cols: P W M Z
(69): [82 70 79 14]
(67): [ 8 73  5 12]
(89): [81 66  8 15]
(18): [81 65  9 16]
(105): [83 78  2 10]
col: [ 8 81 81] : P
loc: [9] : (18), 3
after: [78] : [2]

cols: A C S J
(157): [-58  62 -32  21]
(10): [ 64 -57  52 -17]
(30): [-36 -45 -11 -67]
(182): [-10 -30 -23 -50]
(72): [ 18  40 -59  57]
(185): [ 70 -16  38 -32]
(101): [ 61 -44  42  -9]
(65): [ 64 -31  46 -19]
(116): [16 72  5 46]
col: [-32  52 -11] : S
col: [-23 -59  38  42  46   5] : S
after: [-58] : [62]
after: [61] : [-44]
loc: [-58] : (157), 1

cols: U Q E R N D F
(123): [  5  43 -88  21 -35   2  43]
(52): [  5   3 -88  32 -35   2  43]
(120): [  5  43 -88  32 -35   2  43]
asked: [  5  43 -88  21 -35   2  43] : (123)
asked: [  5  43 -88  32 -35   2  43] : (120)

cols: Regu Bavem tuge lik Pul vaku detin Devok denem guda
(70): [ 23  -2 -20  32 -13  31 -77  64 -10 -22]
(91): [ 22 -20  10  -8  36 -66  52  23 -13 -23]
(14): [ 22   0 -24  24 -12  29 -85  60   9 -34]
col: [ 36 -12] : Pul
after: [24] : [-12]
col: [22 22] : Regu
after: [-77] : [64]

cols: G H L T
(132): [-50   6  43 -55]
(9): [ 46 -35  22 -10]
(197): [ 30 -33 -11  38]
(209): [-74  35  64 -56]
(95): [ 31 -56  44 -36]
(29): [ 31 -28  -8  34]
(93): [ 35  -7 -34  12]
(47): [-38  29 -16   1]
(5): [ 37 -44  48 -50]
(88): [-50   6 -57 -55]
(76): [-16  30  36  -4]
loc: [-36] : (95), 4
col: [-55 -10] : T
after: [-57] : [-55]
col: [  1 -50 -55  -4] : T

cols: vepo vobu tur fivek zusi pemu limat Divi mig lim
(42): [-15 -39 -61  43  40  32  -2  43 -10 -36]
(104): [-45   1  -3  44 -64 -40  39  44 -80 -62]
(103): [  1 -14  37 -13  52 -13  11 -13   2  25]
(17): [-10  34 -76  52  27  14   0  52   8  -1]
(55): [ 20 -21 -43  29 -76  62  27  29 -75 -72]
(143): [ 15  -5 -12 -32 -65  54  13 -32  10  28]
after: [-64] : [-40]
loc: [40] : (42), 5
loc: [15] : (143), 1
col: [ 37 -76 -43 -12] : tur

cols: zem totas gapuz tus viz vamo Nogak fif lin vezeg
(81): [-14   2   7  12 -10  25  31 -33 -17  -8]
(71): [  5 -27   6   2 -48  -9  45 -20 -26  14]
(7): [-47   2 -20 -41   1  31   1  53   1  41]
(56): [ 27 -21 -31  -2   1 -44 -38 -17   9  -8]
(179): [ 29  33  24  39  44  -4   6  14 -23 -49]
(180): [ -2 -28  20  -1 -68   2  66 -18 -40  29]
(150): [  7 -35 -18  -4 -45 -36   7 -36 -16  13]
(107): [-22  -3  14  -7 -14   3  19   1  -2  14]
(22): [ 34  24  28  39  37 -17  25  17 -28 -48]
after: [17] : [-28]
col: [24 20] : gapuz

cols: Kor fedu tok pur veko Vafi Runik laz
(4): [ 75 -18 -44  10  22 -37 -20  22]
(108): [-54   6  -2 -35   5  40 -16  54]
(54): [-43 -29  24  -8 -28  49  19  30]
(106): [-73 -22  29 -22 -65  17  56 -68]
(142): [-23   2  -6 -26  15   6 -21 -71]
(119): [-70  23  18 -34 -27  27   4  46]
(175): [-37  -1  -4 -26 -11  29 -16  15]
(57): [ 25   9 -11   7  35 -80 -17   1]
after: [17] : [56]
col: [ -4 -11] : tok
after: [-70] : [23]
loc: [-23] : (142), 1
loc: [27] : (119), 6
col: [ 75 -54 -43 -73 -23 -70 -37] : Kor
after: [-28] : [49]

cols: Num litu lis pev leze rupev reg zike gev
(212): [ 27 -29 -39  19 -13 -23 -16  27  14]
(177): [ 23  29 -19   0 -25  28  39  18  23]
(86): [ -9  62 -13  10  30   5  -5  25  -1]
(170): [ 30 -10  13  17  15  32  18 -21 -32]
(136): [  0  29 -50 -14  -6   4  57  19  10]
(162): [-39  28 -30 -38 -16   9  12   0 -36]
(37): [-21 -18  12 -15  27   0  23  -7   0]
(137): [ 10   6 -28  24 -31  -9  -2  35  -2]
(35): [-32  22  -5  44  -4  -8  -2  -8 -24]
(130): [  2  44 -18 -15 -16  16  45  14  25]
(211): [-40 -46 -68  53 -10 -34 -38  14  25]
(102): [ 25   0 -39   3   5  24   7 -23  14]
asked: [ 10   6 -28  24 -31  -9  -2  35  -2] : (137)
loc: [22] : (35), 2
col: [ 28 -18   6  22  44] : litu

cols: leniv nerot sir birit ges Vikeg muv simi tomu nad
(11): [ 36   9 -19 -23   9  17 -42  29 -25  -6]
(59): [ 80  20 -40 -50  20  37 -90  61 -55 -14]
(23): [ 21  30 -13  15 -16  27 -10 -60 -14  28]
(126): [ 9  7  6 -1  7  0 -3  4 -7 -7]
loc: [-3] : (126), 7
after: [-25] : [-6]

cols: Mesu Nelip zeri keze nera Kof Gab
(61): [-33  15  25  -9  -4   2  10]
(20): [  8  32  20 -46 -28  22  83]
(73): [ 33   5  14  34 -24 -29 -31]
(147): [ -5 -19  20 -12 -30 -38  52]
(124): [54  1 -9  0  8 11  2]
(100): [-34  13  28 -15  -9  -3  13]
(189): [  2  51  23  19 -22  18   3]
(15): [ -5 -19  20 -46 -30 -38  52]
(174): [-20  14 -10 -47  11  19  69]
(25): [ 15 -13   1 -17  18  -9  16]
after: [5] : [14]
col: [  2  -5 -20  15] : Mesu
col: [ 1 13 51] : Nelip
col: [-33   8  33  -5] : Mesu
loc: [5] : (73), 2

cols: vafu tifur Sibiv gefod pobot lesa
(145): [-36  83  21  -6  -1   9]
(141): [-36  83  21  -6  -1 -56]
(160): [ -8  -3 -37  -4   8  -3]
(156): [-8  6 -1 -4  8 -3]
(21): [-7 -9  1 -3 -3  0]
(66): [ -1   1   4   4 -10  -3]
(77): [ 0  5  5 -1 -2 -4]
loc: [-7] : (21), 1
loc: [6] : (156), 2

cols: depaf Bafu luti zopu gim lat feze godip kes povo
(27): [ 32  12  35  19 -62 -62  -9   3  20  61]
(121): [ 32  37  -6   7 -49 -49 -11  18  36  33]
(63): [ -9  17  -8 -10   1   1  14  14 -11  -7]
(92): [-14  60  48 -38   3   3  21  67  -8  33]
(109): [  7  67 -39  -4  19   0   3  21  56  25]
after: [-6] : [7]
after: [60] : [48]
after: [20] : [61]
after: [-4] : [19]
after: [0] : [3]

cols: Vil kegur Tozu Dulad gona Rebo gado sube
(13): [ 30 -50 -10 -51 -67 -68 -70 -44]
(34): [ 17 -45  31 -52 -21 -28 -40  27]
(78): [  3 -35 -44   0   0   4   5 -65]
(64): [55 -6 51 16 39 36 19 27]
after: [-67] : [-68]
after: [-10] : [-51]
loc: [5] : (78), 7
loc: [-45] : (34), 2

